X =
[[ 8.1  3.9 38.7 19.3]
 [-0.1  7.4 19.4 19.5]
 [ 3.6 -0.3 27.0 19.1]
 [ 3.9 19.7  4.0 12.0]
 [ 3.6  7.7 46.4 27.6]
 [ 3.8  7.5 81.8 19.5]
 [15.9 11.7  0.2 19.5]
 [ 3.9  3.8 11.9 31.3]
 [ 4.2  3.9 19.2  8.0]
 [15.7  4.2  7.9 15.8]
 [ 4.2  3.9 11.6  3.7]
 [15.4  7.9  3.9 31.1]
 [11.7 12.0  7.8 12.0]
 [-0.3 -0.3 54.3  3.8]]
Indices start at 1.
row 1 col 1 => 8.1
row 1 col 4 => 19.3
row 12 col 2 => 7.9
row 9 col 1 => 4.2
row 13 col 2 => 12.0
row 4 col 4 => 12.0
row 13 col 1 => 11.7
row 2 col 4 => 19.5
row 3 col 2 => -0.3
row 9 col 4 => 8.0
row 11 col 2 => 3.9
row 4 col 2 => 19.7
row 14 col 3 => 54.3
row 4 col 1 => 3.9
row 6 col 3 => 81.8
row 10 col 1 => 15.7
row 9 col 2 => 3.9
row 5 col 2 => 7.7
row 6 col 4 => 19.5
row 10 col 3 => 7.9
row 11 col 3 => 11.6
row 7 col 2 => 11.7
row 9 col 3 => 19.2
row 8 col 1 => 3.9
row 2 col 3 => 19.4
row 2 col 2 => 7.4
row 12 col 4 => 31.1
row 2 col 1 => -0.1

a =
[[48 46 18 31 14 24 49]
 [29 72 37 51  7 32 85]
 [52 58 48 39 10 20 52]
 [36 34 53 25 36 39 35]
 [42 71 38 51 47 47 82]
 [45 52 23 36 49 54 56]
 [35 33 56 40 47 41 32]
 [50 42 54 53 57 55 36]]
Rows and columns are counted from 1.
(1, 1) -> 48
(1, 5) -> 14
(3, 5) -> 10
(1, 2) -> 46
(2, 2) -> 72
(4, 5) -> 36
(7, 1) -> 35
(8, 6) -> 55
(6, 4) -> 36
(2, 1) -> 29
(8, 1) -> 50
(5, 5) -> 47
(2, 7) -> 85
(7, 3) -> 56
(5, 3) -> 38
(1, 3) -> 18
(6, 5) -> 49
(1, 4) -> 31
(3, 2) -> 58
(8, 5) -> 57

data = [[0.11, 0.05, 0.06, 0.08, -0.04, 0.14, -0.11, -0.05, -0.06], [-0.02, -0.16, 0.11, 0.02, 0.13, 0.01, 0.03, 0.26, 0.02], [-0.08, -0.13, 0.06, -0.01, 0.12, -0.06, 0.12, 0.22, 0.05], [-0.11, -0.06, -0.02, -0.05, 0.09, -0.11, 0.20, 0.12, 0.07], [-0.09, -0.08, 0.01, -0.03, 0.10, -0.09, 0.15, 0.16, 0.07], [-0.09, -0.01, -0.04, -0.05, 0.06, -0.11, 0.17, 0.06, 0.09], [0.00, 0.12, -0.06, 0.01, -0.07, 0.03, 0.09, -0.15, -0.01], [-0.04, -0.02, 0.00, -0.04, 0.09, -0.10, 0.07, 0.12, 0.10], [-0.11, -0.07, 0.00, -0.05, 0.09, -0.10, 0.19, 0.14, 0.07]]
Rows and columns are counted from 1.
(1, 1) => 0.11
(5, 2) => -0.08
(2, 2) => -0.16
(7, 3) => -0.06
(9, 5) => 0.09
(4, 7) => 0.20
(2, 8) => 0.26
(6, 2) => -0.01
(1, 7) => -0.11
(7, 7) => 0.09
(3, 6) => -0.06
(4, 5) => 0.09
(2, 6) => 0.01
(9, 7) => 0.19
(7, 4) => 0.01
(9, 9) => 0.07
(4, 2) => -0.06
(5, 6) => -0.09
(9, 3) => 0.00
(2, 4) => 0.02
(9, 1) => -0.11
(2, 5) => 0.13
(4, 1) => -0.11
(4, 4) => -0.05
(2, 1) => -0.02
(2, 9) => 0.02
(6, 1) => -0.09
(8, 3) => 0.00
(8, 6) => -0.10
(6, 3) => -0.04
(1, 2) => 0.05
(4, 6) => -0.11
(3, 3) => 0.06
(4, 8) => 0.12
(5, 5) => 0.10

arr =
[[-44.2 -30.3 -27.2  59.3 -48.1  18.2 -32.1 -47.9  70.6 -20.7  46.9 -18.7]
 [-41.4 -24.6 -34.0  65.2 -39.8  17.7 -30.8 -42.3  76.3 -17.3  44.8 -13.2]
 [ 20.4  17.9  16.8 -28.5  18.4 -20.2  21.4  20.8 -25.9  15.5 -25.7
   17.8]]
Rows and columns are counted from 1.
(1, 1): -44.2
(3, 9): -25.9
(3, 2): 17.9
(3, 12): 17.8
(2, 9): 76.3
(2, 11): 44.8
(2, 3): -34.0
(1, 10): -20.7
(1, 8): -47.9
(1, 9): 70.6
(3, 5): 18.4
(3, 6): -20.2
(1, 4): 59.3
(1, 11): 46.9
(3, 8): 20.8
(3, 3): 16.8
(2, 1): -41.4
(1, 3): -27.2
(1, 2): -30.3
(2, 6): 17.7

B =
-447   518   408   555   149  -570   163  -187
 -17  -287  -419  -906  -148   631  -309    94
-132   274   312   784   -10  -497   144   -48
-118   242   226   636    67  -496   211   -81
-163   157   167   385    79  -221   -20   -28
 127  -227  -295  -260  -155   326  -169    27
 359  -447  -285  -524  -135   334   -53   -34
Indices start at 1.
(1, 1) = -447
(2, 1) = -17
(5, 4) = 385
(5, 1) = -163
(2, 4) = -906
(3, 7) = 144
(7, 5) = -135
(4, 7) = 211
(4, 1) = -118
(5, 2) = 157
(6, 5) = -155
(2, 8) = 94
(4, 8) = -81
(6, 2) = -227
(7, 3) = -285
(7, 4) = -524
(2, 6) = 631
(2, 2) = -287
(1, 4) = 555
(4, 2) = 242
(2, 7) = -309
(6, 8) = 27
